Rows lie near named flat spaces through zero. A row that begins with a name and a colon came from that space; any other row is followed by the name of its block's space that it lies nearest.
niz-robi: [9,-19,2,28,-2,30,13,-9,16,-28,6,-22,-21,-9,-10,-27,3,-27,-21,-12,4,-2,-1,12,-27,-15,17]
niz-robi: [-8,-74,12,8,21,1,9,17,4,23,8,1,4,-13,38,-6,-12,21,-32,-43,19,13,-23,-21,-3,9,13]
niz-robi: [-12,-18,30,-4,32,21,-35,41,16,14,8,-6,29,3,33,11,-21,8,8,-30,45,21,-25,11,-2,26,-18]
zetil-ruk: [-4,-16,2,-5,4,-18,-4,-5,-11,12,9,16,-3,10,8,5,7,-1,1,22,-1,8,-9,-9,11,11,1]
sofo-mep: [8,31,-6,2,-10,-12,8,-29,-4,-5,-3,10,0,10,-19,6,20,23,26,4,-18,-25,3,2,6,-18,0]
vufuv-dolo: [-8,16,13,-20,-5,-13,-15,36,-17,10,-9,-7,28,-7,31,22,-14,-12,-6,37,-14,16,-15,-2,3,22,-10]
vufuv-dolo: [-21,58,26,-31,51,7,-19,25,27,-20,8,-9,12,19,-10,6,-30,-28,38,33,-3,11,-13,5,-24,2,-6]
zetil-ruk: [-4,24,15,3,20,30,-2,2,13,-7,0,-21,-2,-3,-6,0,-8,-16,1,-9,3,1,-9,10,-12,-1,7]
vufuv-dolo: [-8,46,11,-15,10,20,-15,7,6,10,-7,-10,11,2,0,22,-12,-17,19,-5,2,2,-3,14,2,19,-18]
sofo-mep: [8,12,-11,14,-23,8,3,-26,-40,28,-13,3,-4,-7,-19,23,31,38,-22,-11,16,0,13,4,51,-2,24]
zetil-ruk: [-22,10,12,-15,49,11,8,3,15,-2,4,12,-7,13,-34,14,-15,12,5,-25,37,19,8,-3,1,-5,23]
sofo-mep: [-6,-26,2,-14,2,-3,-29,37,15,4,8,-4,8,0,37,-12,-27,-46,3,18,4,20,-6,1,-15,34,-39]
zetil-ruk: [0,9,-33,-23,-30,-27,2,-11,-14,15,-8,20,-16,3,-9,6,-3,-34,3,30,-22,5,31,-8,16,22,-27]
sofo-mep: [-16,-15,-1,-22,18,-5,13,18,-4,21,-3,-12,-9,-15,21,-3,-28,-27,-29,12,-24,18,-4,-30,-3,15,9]
zetil-ruk: [-10,-14,-21,-28,-8,-33,20,6,10,-6,-6,34,-8,6,-11,11,-21,-18,5,-5,-5,7,28,-10,-15,13,-21]
vufuv-dolo: [-13,-27,-3,-3,41,21,-6,16,35,-4,7,10,-5,7,-27,-13,-23,29,7,-70,67,14,25,0,-1,-10,3]
vufuv-dolo: [3,27,-20,-13,-23,9,-8,23,-15,21,-25,-24,12,-26,8,1,-17,6,-16,-8,-10,1,27,-6,23,3,-11]
niz-robi: [-8,5,4,-13,14,10,-8,26,11,5,-4,-18,8,-10,16,-7,-26,-14,-3,-6,-3,7,0,-6,-9,7,-9]
sofo-mep: [-7,-14,4,-9,22,-2,-28,-5,-3,38,17,3,-3,12,24,-6,1,-5,15,11,5,8,-18,-14,26,23,-16]
sofo-mep: [-2,3,3,0,0,6,-37,8,-25,33,0,10,15,8,1,22,13,30,2,-3,49,21,3,11,51,21,-4]
vufuv-dolo: [-7,-11,12,0,30,2,20,-25,3,26,9,-6,-11,-2,16,-3,3,10,-2,-15,-28,-13,-29,-26,0,-4,18]
niz-robi: [-6,11,-6,-12,17,7,-7,-22,7,18,13,-6,-28,9,-1,-14,-4,-48,12,26,-22,3,-4,-11,5,17,-11]
niz-robi: [-4,-22,4,5,-9,-3,17,-28,-28,23,5,8,-26,-1,10,21,18,-44,-33,32,-18,17,-19,-5,10,33,16]
niz-robi: [-3,29,18,10,8,30,6,0,18,-40,-2,-5,-3,7,-33,16,-2,-27,3,-7,24,7,2,35,-30,-2,10]
zetil-ruk: [4,-18,-11,-11,0,-20,-22,15,21,-3,14,-3,2,6,29,-39,-15,-23,25,25,-24,-8,-3,-14,-16,3,-37]
sofo-mep: [2,10,17,9,-2,-10,14,0,-5,-23,-7,19,22,8,-18,29,16,50,7,-17,19,-8,-7,15,-7,-20,20]
sofo-mep: [-16,-5,-9,-18,36,13,16,9,8,13,2,-28,-28,-17,-3,-30,-32,-32,-31,6,-21,16,10,-36,-3,-7,25]
niz-robi: [8,-16,2,12,-18,-7,-15,10,-8,-6,2,8,14,3,9,3,12,15,1,4,20,3,-3,13,5,3,-7]
sofo-mep: [10,-4,-30,4,-28,3,10,11,-4,-19,-11,-20,-17,-21,-14,-31,-10,-23,-31,14,-14,3,36,-6,-6,-17,8]
zetil-ruk: [-6,41,1,-10,24,13,-9,-16,14,5,1,6,-2,16,-30,7,0,18,36,-21,16,-9,10,7,13,-7,-6]
niz-robi: [-1,65,14,-2,22,36,-21,-9,14,1,0,-24,5,7,-16,3,0,-2,33,-5,3,-12,-6,18,5,-5,-7]
zetil-ruk: [-4,-39,14,5,-3,-16,24,8,-2,-11,0,17,7,-2,14,18,0,5,-21,-10,1,7,-17,-2,-23,5,13]
vufuv-dolo: [4,21,17,15,7,25,-2,-40,18,-5,12,1,-14,18,-8,11,19,-31,30,-9,-3,-16,-22,26,-15,14,-15]
zetil-ruk: [-1,9,14,8,18,18,-20,-10,-12,15,15,-23,-11,3,12,-12,11,-26,-7,43,-10,10,-26,-3,16,8,15]
vufuv-dolo: [10,-41,2,23,-16,1,-14,-13,1,-8,16,15,-10,13,8,-6,21,-22,1,8,22,7,-11,19,-5,18,-14]
vufuv-dolo: [6,24,-22,-4,-19,2,0,-21,-18,21,-8,-7,-14,-6,-10,-2,9,-7,-3,12,-19,-7,18,-6,27,2,-4]
sofo-mep: [-10,-7,24,-13,3,-28,8,23,-2,-6,-4,23,32,6,23,38,-7,18,7,1,-2,4,-25,2,-19,13,-5]
sofo-mep: [-11,-50,21,5,23,2,-12,41,1,-3,9,4,17,-2,19,2,-13,18,-26,-11,48,32,-15,-1,-3,7,17]
niz-robi: [5,-25,-21,0,17,-4,5,-12,16,22,8,-17,-14,-10,13,-53,-8,30,7,-27,-26,-25,6,-40,8,-30,0]
vufuv-dolo: [-7,1,1,-11,5,-4,-13,-3,-13,27,3,9,-1,6,7,16,2,-9,1,12,7,14,-4,-3,23,25,-8]
zetil-ruk: [13,-5,-5,1,-37,-16,-17,4,-8,8,-2,2,16,-2,36,2,8,-13,13,20,-24,-12,-10,7,-1,20,-38]
niz-robi: [9,1,-14,-3,4,13,-45,13,17,15,14,-32,-3,-3,29,-55,-13,-25,22,20,-14,-7,1,-10,9,2,-37]
vufuv-dolo: [18,-21,32,44,-9,21,34,-54,14,-8,10,-11,-7,-3,31,5,35,-9,5,-31,-44,-44,-62,15,-43,-3,5]
zetil-ruk: [-2,-13,-16,5,22,9,-6,10,-5,0,5,-16,-15,-8,-25,-39,-4,31,-23,-2,26,13,26,-22,26,-35,37]
[-27,78,17,-47,50,4,8,22,13,25,-23,-5,34,-3,-12,41,-37,55,33,-46,-6,-10,3,-17,10,-10,3]
niz-robi
[12,8,-2,14,-17,-11,-10,2,-6,-24,-2,16,17,11,-22,4,21,47,16,-1,28,-8,12,18,9,-24,5]
sofo-mep
[2,9,-13,-16,-2,-11,-16,29,3,16,-10,-16,23,-14,23,-21,-20,34,11,-9,-15,-12,11,-21,12,-14,-18]
niz-robi
[5,4,0,12,-21,17,25,9,-13,-11,-18,-30,-2,-30,5,0,-5,-16,-45,0,-23,1,1,1,-14,-8,25]
niz-robi
[-11,-9,16,-5,33,-1,-15,3,0,11,17,4,-2,14,7,-1,-1,-4,5,20,12,16,-21,-8,9,9,10]
zetil-ruk
[7,5,31,13,-12,-23,36,-6,-6,-32,-2,-3,20,-4,26,17,16,7,-3,30,-58,-26,-49,0,-45,-19,23]
vufuv-dolo
[17,-3,-22,18,-41,-3,7,10,-15,-30,-15,-3,1,-14,-25,-13,11,18,-25,4,13,-1,35,12,3,-27,15]
sofo-mep
[3,-16,5,12,14,-4,-15,-34,0,16,21,23,-9,26,-5,0,28,18,27,-4,21,-6,-15,3,21,5,-5]
niz-robi
[1,21,34,29,7,42,15,0,9,-38,-8,-8,13,-1,-29,32,11,18,-11,-42,42,1,-12,42,-25,-14,32]
niz-robi
[-15,-31,38,1,27,-16,31,1,-10,11,2,20,19,2,24,43,5,39,-17,-22,1,5,-46,-12,-11,5,34]
sofo-mep
[-11,-14,-13,-7,6,-20,33,-29,-24,8,2,25,-34,6,-32,13,12,-9,-28,23,-5,17,13,-20,17,0,38]
zetil-ruk
[-8,-12,-8,-16,20,-22,6,-3,11,10,5,21,-1,10,-5,-5,-8,28,20,-19,2,-6,8,-20,4,-9,-5]
niz-robi
[9,-3,12,8,-23,-7,3,44,5,-40,-11,-18,32,-17,26,-6,-13,1,-13,14,-16,-5,-10,11,-40,-15,-1]
vufuv-dolo
[12,-26,-19,5,-22,-26,-3,-14,-15,14,7,5,-9,0,19,-23,15,1,-1,28,-28,-11,-1,-19,14,-3,-8]
sofo-mep
[-5,-15,0,-1,-4,-6,22,-1,-24,19,-10,-1,-3,-16,7,15,2,12,-37,-3,-9,9,-3,-17,14,2,28]
sofo-mep
[8,-7,10,14,-14,-4,8,-8,-2,-12,3,-2,3,0,14,2,13,-9,-2,14,-20,-11,-20,7,-17,-1,1]
vufuv-dolo
[8,-7,-10,9,-32,-5,2,-17,-21,11,-6,15,-3,0,-3,18,21,3,-8,-2,7,0,8,11,19,14,-6]
vufuv-dolo
[0,-39,20,2,1,-26,-3,46,-2,-22,8,-11,25,-9,49,-17,-13,-6,-20,44,-22,10,-34,-14,-32,-4,8]
vufuv-dolo

Rows lie near named flat spaces through zero. A row that begins with a name and a colon came from that space; any other row is followed by the name of its block's space that it lies nearest.
kifatugo: [-34,9,-31,-15,-34,27,-16,-6,-3,-7,39,14,-20,-15,3,40,3,-15,14,4,33,-2,-28,-18,37,-47,-10]
movotvitad: [-24,8,-20,5,-14,-28,13,-32,-1,1,27,-21,-13,7,16,-1,15,28,-12,6,6,6,-1,-7,35,-1,-7]
kifatugo: [-10,2,-14,-7,-13,13,5,-5,14,8,28,-3,-31,6,1,9,12,9,4,-1,11,8,-20,-17,13,-20,-11]
movotvitad: [-3,1,4,3,1,-24,5,-3,-16,8,-3,-3,18,-17,-5,-21,2,8,-12,-6,3,-2,0,6,-6,11,1]
gepenpafa: [3,-12,-4,30,-2,-6,8,-20,15,-12,-14,-21,-19,17,13,25,-13,12,-16,7,26,-13,-3,-10,-6,-13,4]
tatadpuni: [-19,-5,3,18,5,-25,-4,-22,-20,-19,-13,-7,7,-29,9,-2,-9,-4,-4,0,55,-22,-29,10,6,-13,1]
gepenpafa: [-28,18,-1,-31,10,8,-31,-1,-16,-27,6,15,10,-22,5,-25,13,-27,25,-1,5,-8,-5,29,31,9,-13]
tatadpuni: [-10,20,-35,-19,-46,49,-27,15,20,-6,17,14,1,36,-4,36,4,-5,-4,5,-61,7,57,-17,17,-3,-5]
movotvitad: [-25,8,-12,-10,-6,-10,-30,-4,-5,-25,0,-11,5,-17,3,-20,12,-11,-31,-3,17,-31,18,25,5,11,-7]
kifatugo: [-15,6,-13,-9,-18,2,3,-2,2,14,26,-3,-18,-12,-9,-16,18,15,-11,-11,13,2,-19,-13,1,-10,-15]
tatadpuni: [1,2,-18,18,-37,20,3,-4,36,11,-2,-23,-33,27,-15,-15,13,42,-46,-18,-8,-10,15,-32,-40,2,-20]
movotvitad: [5,0,20,-2,25,-53,16,-2,-24,17,-5,-12,26,-25,-5,-60,14,16,-17,-10,-4,2,1,23,-12,38,2]
kifatugo: [13,-5,7,7,5,22,16,-2,16,7,-1,5,-23,18,0,10,-5,9,27,0,-2,17,-23,-20,-4,-12,-5]
movotvitad: [-7,9,-4,-9,-2,14,-11,-2,13,-10,1,-4,-13,11,0,-20,14,5,-1,-5,-11,-3,8,3,1,11,-14]
gepenpafa: [-5,-2,2,6,0,15,-11,-3,20,-13,-13,-13,-28,0,-6,-27,9,8,-16,-14,26,-21,-15,-1,-27,1,-19]
movotvitad: [10,-16,3,-2,22,-9,3,4,4,-6,12,-7,-11,1,16,38,-9,-23,2,19,21,-3,-6,12,16,-17,19]
tatadpuni: [-2,-9,6,-22,30,13,-22,12,8,-26,9,3,-19,-9,13,19,0,-44,14,14,32,-16,-14,28,17,-15,6]
tatadpuni: [2,1,3,11,-7,-13,11,-4,-13,13,-7,2,15,-9,-7,-10,-4,14,-4,-7,-1,4,-4,-8,-11,3,1]
gepenpafa: [3,-3,-7,17,0,-13,-9,-13,19,-22,-18,-29,-4,29,14,4,-1,10,-38,9,-13,-20,46,12,-5,21,5]
movotvitad: [-6,-10,-1,0,11,-30,-7,0,-15,-9,5,-9,12,-22,10,16,-6,-21,-21,11,30,-19,3,22,10,-6,17]
gepenpafa: [26,-9,3,17,-8,-18,22,11,-6,28,-8,-1,26,11,-7,20,-16,13,-20,3,-31,12,29,-13,-20,7,22]
tatadpuni: [-14,7,-1,8,14,-28,13,-37,-8,-15,2,-12,1,14,27,-1,3,15,23,14,-5,13,0,9,45,12,-1]
kifatugo: [15,2,17,12,6,27,-7,8,-11,-13,-43,29,31,5,-4,17,-31,-18,41,1,-19,7,3,-2,-11,0,8]
kifatugo: [16,-4,-17,12,-32,7,7,13,10,20,3,-1,11,25,-7,41,-13,11,-28,5,-37,6,43,-24,-14,-5,16]
gepenpafa: [-6,0,5,4,-7,-1,0,4,-27,7,-7,21,23,-33,-12,2,-13,-10,14,-8,23,-1,-28,-6,-7,-16,2]
movotvitad: [-15,-6,-7,-15,19,-19,-20,-4,7,-25,18,-23,-19,-8,19,3,14,-23,-26,14,33,-27,7,33,22,0,4]
gepenpafa: [-3,-2,3,19,4,-9,-17,-10,2,-28,-34,-15,10,3,6,-7,-9,-2,-25,0,11,-29,23,17,-16,15,2]
kifatugo: [-16,-5,7,7,3,-31,-5,-4,-38,-2,-8,6,27,-54,-7,-12,-9,-13,-9,-8,55,-21,-33,13,-7,-13,6]
tatadpuni: [40,-23,28,-2,30,-33,47,24,-19,56,18,11,14,-20,-11,6,-9,0,14,3,-1,34,-32,-7,-15,-7,26]
kifatugo: [-1,-12,23,7,35,-17,13,-14,-10,-6,-8,-2,-14,-26,7,-18,-3,-6,25,-2,56,-3,-59,10,1,-11,-4]
gepenpafa: [12,-2,6,-8,6,5,13,10,3,18,11,7,-5,4,-5,-1,3,2,12,0,-13,18,-8,-7,-2,-1,1]
gepenpafa: [-8,1,-20,-3,-4,-8,16,-20,7,2,39,-8,-18,26,27,51,2,4,17,26,-10,23,4,-10,57,-19,10]
movotvitad: [31,-29,29,-15,69,-38,0,21,-5,-11,0,-11,8,-10,23,25,-11,-52,-1,30,19,-11,8,53,11,8,40]
tatadpuni: [-2,2,-6,7,-25,22,-16,12,12,0,-15,-2,-6,-4,-21,-16,2,8,-31,-19,7,-22,6,-12,-41,-1,-13]
tatadpuni: [-34,18,-25,16,-37,-3,-15,-30,-13,-23,-9,-2,18,2,8,10,-6,14,-6,0,0,-11,18,-8,23,-2,-8]
kifatugo: [28,-7,-7,0,13,19,4,1,46,-12,4,-19,-26,74,26,49,-3,-1,1,29,-59,15,60,1,21,14,16]
[33,-6,13,-14,27,2,20,16,21,20,12,-4,-12,33,4,-1,9,4,12,10,-48,29,19,3,2,21,9]
gepenpafa
[-2,2,-1,20,-6,-50,32,-24,-32,21,3,-3,37,-6,8,7,-10,26,2,8,-15,22,6,-8,23,8,16]
movotvitad
[-12,-4,-2,36,-15,-4,0,-27,26,-12,-28,-38,-38,3,-8,-50,12,45,-51,-26,47,-36,-18,-14,-50,7,-29]
tatadpuni
[14,-2,-1,19,-20,19,41,-9,9,36,11,11,-19,20,-8,21,-8,36,31,-6,-11,39,-35,-52,-4,-25,-6]
movotvitad
[5,3,-4,2,-7,9,5,-2,18,5,1,-9,-15,22,-2,-11,9,19,-8,-4,-21,6,13,-10,-8,11,-9]
tatadpuni
[23,-34,14,6,30,-16,26,9,21,21,23,-24,-50,-9,3,13,3,-3,-20,4,61,-7,-50,-3,-22,-29,10]
tatadpuni
[18,-16,25,2,61,-22,7,-13,17,-26,-14,-24,-21,23,32,-1,-1,-14,15,22,8,-2,2,35,18,20,12]
kifatugo
[-3,-5,28,15,39,-36,9,-23,-18,-14,-28,-11,7,-24,9,-47,-1,6,11,-6,38,-10,-34,24,-6,18,-5]
tatadpuni
[5,-12,4,21,5,-58,25,-11,-41,16,1,0,45,-23,11,34,-24,-2,-5,16,11,8,2,5,19,-7,34]
movotvitad
[15,-1,-8,4,-22,-3,23,7,21,37,17,-15,-17,21,-16,-19,17,40,-35,-12,-31,14,16,-27,-28,11,-7]
kifatugo
[-23,18,-26,10,-41,17,-10,-19,-2,-11,0,6,9,14,3,21,-5,14,3,1,-18,2,20,-20,20,-8,-8]
movotvitad
[29,-19,-1,27,-2,-30,1,12,-8,-1,-25,-11,44,16,9,61,-36,-16,-42,23,-26,-14,67,11,-13,7,47]
kifatugo
[-8,10,0,-3,2,-18,10,-13,0,7,6,-12,-4,3,0,-42,20,26,-6,-8,-14,8,2,2,4,24,-14]
movotvitad
[18,1,23,-22,45,-7,14,2,25,6,6,-17,-30,24,6,-61,32,15,12,-3,-31,19,2,20,-1,43,-15]
movotvitad
[8,-2,-2,-8,7,23,-5,4,40,-7,6,-18,-43,31,3,-11,18,8,-12,-1,-9,-4,10,-1,-10,8,-14]
tatadpuni
[18,-13,14,-12,45,-20,-3,7,2,-17,0,-8,5,12,25,23,-6,-33,8,27,-9,-1,23,37,25,13,26]
movotvitad
[-11,3,-17,-5,-26,-4,11,-1,7,26,34,-9,-22,-8,-12,-13,20,25,-26,-12,10,4,-15,-21,-5,-12,-13]
kifatugo
[5,8,-8,-24,1,1,0,10,15,10,24,-6,-6,24,2,-10,21,6,-8,5,-49,15,37,6,14,23,-1]
gepenpafa
[27,-22,12,28,7,-27,30,1,0,25,-8,-14,1,1,-3,15,-15,15,-23,1,14,2,-8,-13,-29,-7,19]
kifatugo

Rows lie near named flat spaces through zero. A row that begins with a name and a colon came from that space; any other row is followed by the name of its block's space that it lies nearest.
zivu-matap: [40,19,24,-28,-42,17,5,2,-51,12,13,-14,-19,29,1,0,48,10,-25,22,34,16,2,-3,15,21,34]
zazi-pibo: [-18,6,-4,-14,5,2,-9,-16,41,-10,15,-14,-22,7,-20,16,6,23,9,11,-5,-22,-15,25,27,-1,21]
zivu-matap: [0,18,-4,-2,-8,-24,20,8,-35,-4,16,-2,37,7,21,-30,12,-26,-22,-5,-9,19,-24,-22,-14,49,15]
zivu-matap: [41,0,-4,19,3,-41,11,37,-37,11,48,-7,0,13,-4,-42,9,-27,-6,2,6,13,-23,-16,-17,-7,-29]
zod-vinu: [-8,-5,-15,-10,-19,-25,-7,-9,-29,12,48,-31,-10,1,-7,-12,23,6,25,3,17,6,-53,26,-3,34,15]
pepu-lonik: [-34,-10,7,-5,-2,25,-23,-13,22,-9,-47,-3,5,-8,2,36,-10,16,14,-4,-6,-4,29,11,4,-14,5]
zod-vinu: [18,-5,1,-19,-19,13,2,-22,-27,15,3,-1,-13,-5,21,-25,30,15,-23,-6,2,20,-9,3,-5,22,20]
pepu-lonik: [34,0,28,-3,3,28,2,18,1,7,-24,6,-26,0,-22,33,-5,15,3,36,33,-15,43,0,10,-36,-30]
zod-vinu: [1,15,-24,6,-28,-20,8,-8,-12,7,76,0,-19,30,-25,0,6,-19,28,-19,24,-9,-49,12,27,11,42]
zod-vinu: [28,34,7,10,11,-22,29,33,6,-15,31,10,12,32,-13,-14,-3,-30,-28,13,-4,-10,-2,-30,16,-1,2]
bif-bati: [-5,4,3,15,-4,5,-3,13,3,-5,-9,11,6,13,-11,25,-20,-17,16,-8,9,-6,21,-9,7,-24,-3]
bif-bati: [35,-15,25,-20,-6,32,-3,-5,-26,17,-42,0,-16,-19,21,-9,24,29,-29,19,9,18,34,-2,-16,-5,-19]
bif-bati: [12,-1,10,-19,-4,49,12,-32,10,11,-30,26,-24,-20,2,24,-4,26,-7,10,20,-10,26,7,12,2,9]
zazi-pibo: [-9,11,-4,-7,5,-14,3,-2,12,-11,12,-9,9,8,4,-15,11,0,-16,1,-19,0,-17,-1,5,17,16]
bif-bati: [-20,-18,-6,-1,-6,29,-16,-30,16,2,-34,16,-6,-12,17,9,-6,14,1,-30,-14,6,21,6,0,-16,15]
zazi-pibo: [6,-2,-5,2,11,-27,-2,12,4,1,33,-20,-11,2,-14,-15,7,3,8,13,-1,-7,-27,11,0,-2,-14]
zivu-matap: [-8,5,-9,3,-1,7,8,-12,9,-1,4,15,1,-1,-1,7,-11,-6,5,-12,1,-6,-3,-1,8,4,14]
zazi-pibo: [-6,7,-3,-6,-8,11,-6,-17,20,-12,-9,11,3,20,22,-20,16,1,-39,-32,-37,12,9,-13,13,-4,43]
zod-vinu: [-21,-3,-2,-14,-22,11,-5,-21,-24,6,-9,-8,8,-9,9,14,8,7,15,-3,14,9,-10,12,-4,33,20]
zivu-matap: [-21,-20,16,-7,18,-42,-29,34,-35,-11,-44,-58,54,-19,41,-43,29,4,-25,19,-44,40,-4,-8,-58,29,-45]
pepu-lonik: [-27,-14,-3,6,-13,18,-39,-10,33,-8,-15,-5,-21,19,-12,31,-2,14,22,-26,-8,-6,21,18,22,-50,22]
zazi-pibo: [-11,-16,-4,1,-18,-6,-21,-1,-26,9,2,-18,0,-1,4,1,10,2,21,-11,8,15,-9,12,-12,1,0]
zod-vinu: [4,4,2,-12,-3,-18,-2,5,-12,0,18,-25,0,5,2,-18,24,7,-9,14,-3,7,-23,7,-3,21,4]
zivu-matap: [9,-23,11,6,-14,-5,-44,22,-7,6,2,-33,-31,20,-17,9,19,16,21,1,8,7,13,20,2,-56,-16]
pepu-lonik: [-24,38,25,2,34,-38,20,55,4,-40,-30,-22,76,9,2,7,-15,-33,-22,47,-23,-6,10,-35,-15,40,-29]
bif-bati: [-38,9,-4,-15,23,0,-3,-18,54,-23,-14,-9,9,-7,1,6,-2,19,-11,8,-33,-17,-8,12,13,16,18]
zazi-pibo: [-23,0,-2,-24,7,2,-31,-23,65,-19,8,-30,-33,18,-9,-3,31,44,-18,2,-38,-14,-13,31,33,-17,39]
zazi-pibo: [-8,-33,10,-16,20,-47,-48,27,-3,0,9,-85,-15,-13,-7,-28,43,43,11,43,-19,10,-33,41,-28,-6,-51]
zazi-pibo: [-15,14,13,-17,24,-5,11,6,17,-14,-18,-17,17,-17,-6,13,-3,13,-5,44,-2,-16,-3,5,-2,33,-17]
zivu-matap: [-11,-31,10,-17,-9,33,-29,-25,-8,12,-53,-10,-12,-27,22,9,14,36,1,-4,-3,17,26,18,-17,-8,-7]
pepu-lonik: [48,-9,-37,0,-21,5,13,-47,6,29,83,32,-67,15,6,-63,30,10,-27,-55,-8,8,-46,10,25,-16,53]
pepu-lonik: [54,6,25,-7,-8,15,31,20,-58,26,-2,9,-9,-17,-11,14,0,-3,5,47,61,0,15,-10,-14,17,-41]
zod-vinu: [12,29,-5,-5,-13,-31,10,12,-3,-9,65,-17,-8,41,-18,-17,26,-13,-11,5,1,-6,-41,0,27,16,37]
zod-vinu: [-22,29,17,-6,8,-15,3,26,11,-28,-14,-20,35,19,-8,20,-1,-12,-7,28,-9,-9,5,-11,9,20,5]
bif-bati: [1,-19,-12,30,-7,-28,-28,25,-7,1,22,-10,-4,24,-4,-17,-1,-20,16,-35,-14,14,-2,-3,-7,-50,-10]
bif-bati: [25,11,31,-12,26,-36,-5,51,-3,-15,-1,-48,10,12,-4,-27,31,10,-36,56,-18,4,0,-8,-12,1,-39]
zazi-pibo: [15,-23,9,5,3,12,-14,9,-7,16,-13,-6,-26,-16,-17,21,-8,17,29,16,27,-6,19,16,-8,-35,-40]
pepu-lonik: [10,25,-4,-18,11,11,37,-26,16,-8,0,28,12,-5,26,-32,9,0,-57,-4,-27,1,-8,-21,8,44,34]
zivu-matap: [8,-27,-16,15,18,14,5,-19,14,17,-7,30,-19,-35,4,-7,-28,6,14,-19,1,-5,7,6,-14,-24,-29]
pepu-lonik: [-29,-27,-24,0,-20,2,-18,-33,-21,16,4,-4,-2,-21,15,-4,1,6,31,-33,3,16,-24,22,-16,16,14]
bif-bati: [14,-17,-1,-7,9,-3,-18,-6,20,4,8,-14,-31,-1,2,-26,22,27,-17,-2,-21,3,-5,15,2,-25,-5]
zivu-matap: [12,-34,-11,2,-58,37,-34,-35,-40,34,5,10,-47,10,7,10,20,14,28,-52,31,25,11,21,6,-38,35]
pepu-lonik: [-6,-3,9,2,-13,1,-5,12,-33,6,-13,-10,13,-5,-5,25,-6,-7,28,13,28,4,7,2,-12,9,-16]
zod-vinu: [-22,10,12,1,28,-34,-13,37,26,-26,-4,-39,22,9,-17,8,-1,0,4,35,-20,-13,-4,3,-1,-3,-26]
bif-bati: [-34,4,6,-19,35,-3,-17,-9,73,-30,-24,-24,0,-3,0,-2,9,35,-26,18,-52,-18,2,15,15,-4,7]
[3,2,18,-25,-15,35,8,-20,-30,5,-54,10,20,-18,37,0,16,12,-34,5,1,23,27,-14,-16,38,14]
zod-vinu
[37,-11,-3,20,-8,-5,-11,19,1,15,42,2,-48,22,-34,5,-2,-1,25,-5,26,-11,2,11,17,-62,-16]
zivu-matap
[-45,5,-21,-15,-3,28,14,-56,26,-3,-15,26,10,-26,13,19,-18,9,9,-21,-6,-11,-13,12,10,45,43]
bif-bati
[-29,8,-8,-6,-14,9,3,-17,-1,1,9,-1,1,-4,-19,42,-14,0,41,7,30,-17,-15,19,14,25,19]
zazi-pibo
[-26,-7,-19,10,-1,1,-1,-18,8,-1,-4,16,13,-9,10,1,-18,-11,12,-31,-12,2,-6,-1,-4,5,13]
zivu-matap
[-4,25,-31,4,2,-42,33,-5,-1,1,88,-2,0,7,-25,-16,-6,-23,23,4,16,-21,-75,10,15,49,20]
bif-bati
[30,2,0,3,5,-7,9,8,0,7,25,4,-20,6,-8,-18,6,0,-10,5,4,-3,-7,-2,5,-13,-8]
pepu-lonik
[24,2,4,-22,-2,-26,-9,4,-6,1,38,-39,-21,16,6,-50,54,23,-37,16,-21,13,-35,11,2,13,13]
zod-vinu
[37,0,7,-16,-7,-17,18,8,-57,20,23,-17,1,-13,15,-40,32,3,-20,26,16,21,-28,-4,-25,44,-16]
bif-bati
[-15,-55,-16,26,1,-16,-47,5,-13,15,-15,-17,-6,-19,15,-21,-4,4,30,-40,-20,26,4,15,-38,-49,-39]
zivu-matap
[-42,9,15,-1,-36,26,-25,2,-13,-13,-42,-8,23,25,-7,67,-8,-9,33,-6,22,1,35,1,15,-5,31]
pepu-lonik
[7,19,8,-8,-19,29,22,-13,-19,1,-22,29,16,6,17,11,-1,-12,-21,-8,11,8,21,-22,6,24,29]
zod-vinu
[-31,0,6,2,22,-13,-9,14,19,-19,-30,-16,31,-9,4,9,-12,-1,2,13,-22,-4,9,-2,-12,5,-20]
pepu-lonik
[32,18,1,1,-8,4,12,2,12,-1,32,15,-25,32,-10,-13,13,-5,-26,-8,-1,-6,0,-10,28,-20,28]
pepu-lonik
[53,-31,-5,-3,-26,28,8,-25,-60,45,5,26,-34,-26,25,-33,17,11,-8,-22,29,30,3,0,-24,-3,-10]
zivu-matap
[20,-8,11,2,4,12,-7,4,1,-2,-33,12,4,4,29,-29,12,2,-46,-18,-31,21,34,-23,-11,-25,-3]
zazi-pibo
[-6,19,18,-27,18,18,17,-10,25,-12,-28,-3,6,-14,-1,17,3,23,-22,42,-1,-17,10,3,10,32,2]
bif-bati
[-16,13,-8,-2,-4,-2,13,-8,2,-2,18,2,5,-1,-16,23,-13,-7,25,8,20,-16,-19,9,12,25,12]
zazi-pibo
[15,-2,4,20,-9,39,-3,-1,27,5,-8,37,-36,16,-31,51,-32,-3,28,-14,31,-24,45,1,32,-68,1]
bif-bati
[-11,12,-27,5,-8,-47,2,1,-3,-4,73,-20,1,23,-10,-30,15,-18,10,-16,-10,0,-64,9,9,25,30]
zazi-pibo
[28,2,20,-22,29,19,28,-5,3,6,-32,9,-2,-38,12,-11,2,25,-34,45,3,-6,15,-6,-15,26,-35]
zivu-matap
[17,16,-9,-13,-18,1,39,-21,-47,15,23,20,16,-11,24,-28,11,-16,-21,-5,15,16,-30,-16,-10,66,26]
pepu-lonik
[0,-34,-1,6,15,5,-25,0,16,12,-13,-11,-28,-24,-11,8,-8,26,27,5,4,-6,10,25,-11,-41,-41]
pepu-lonik
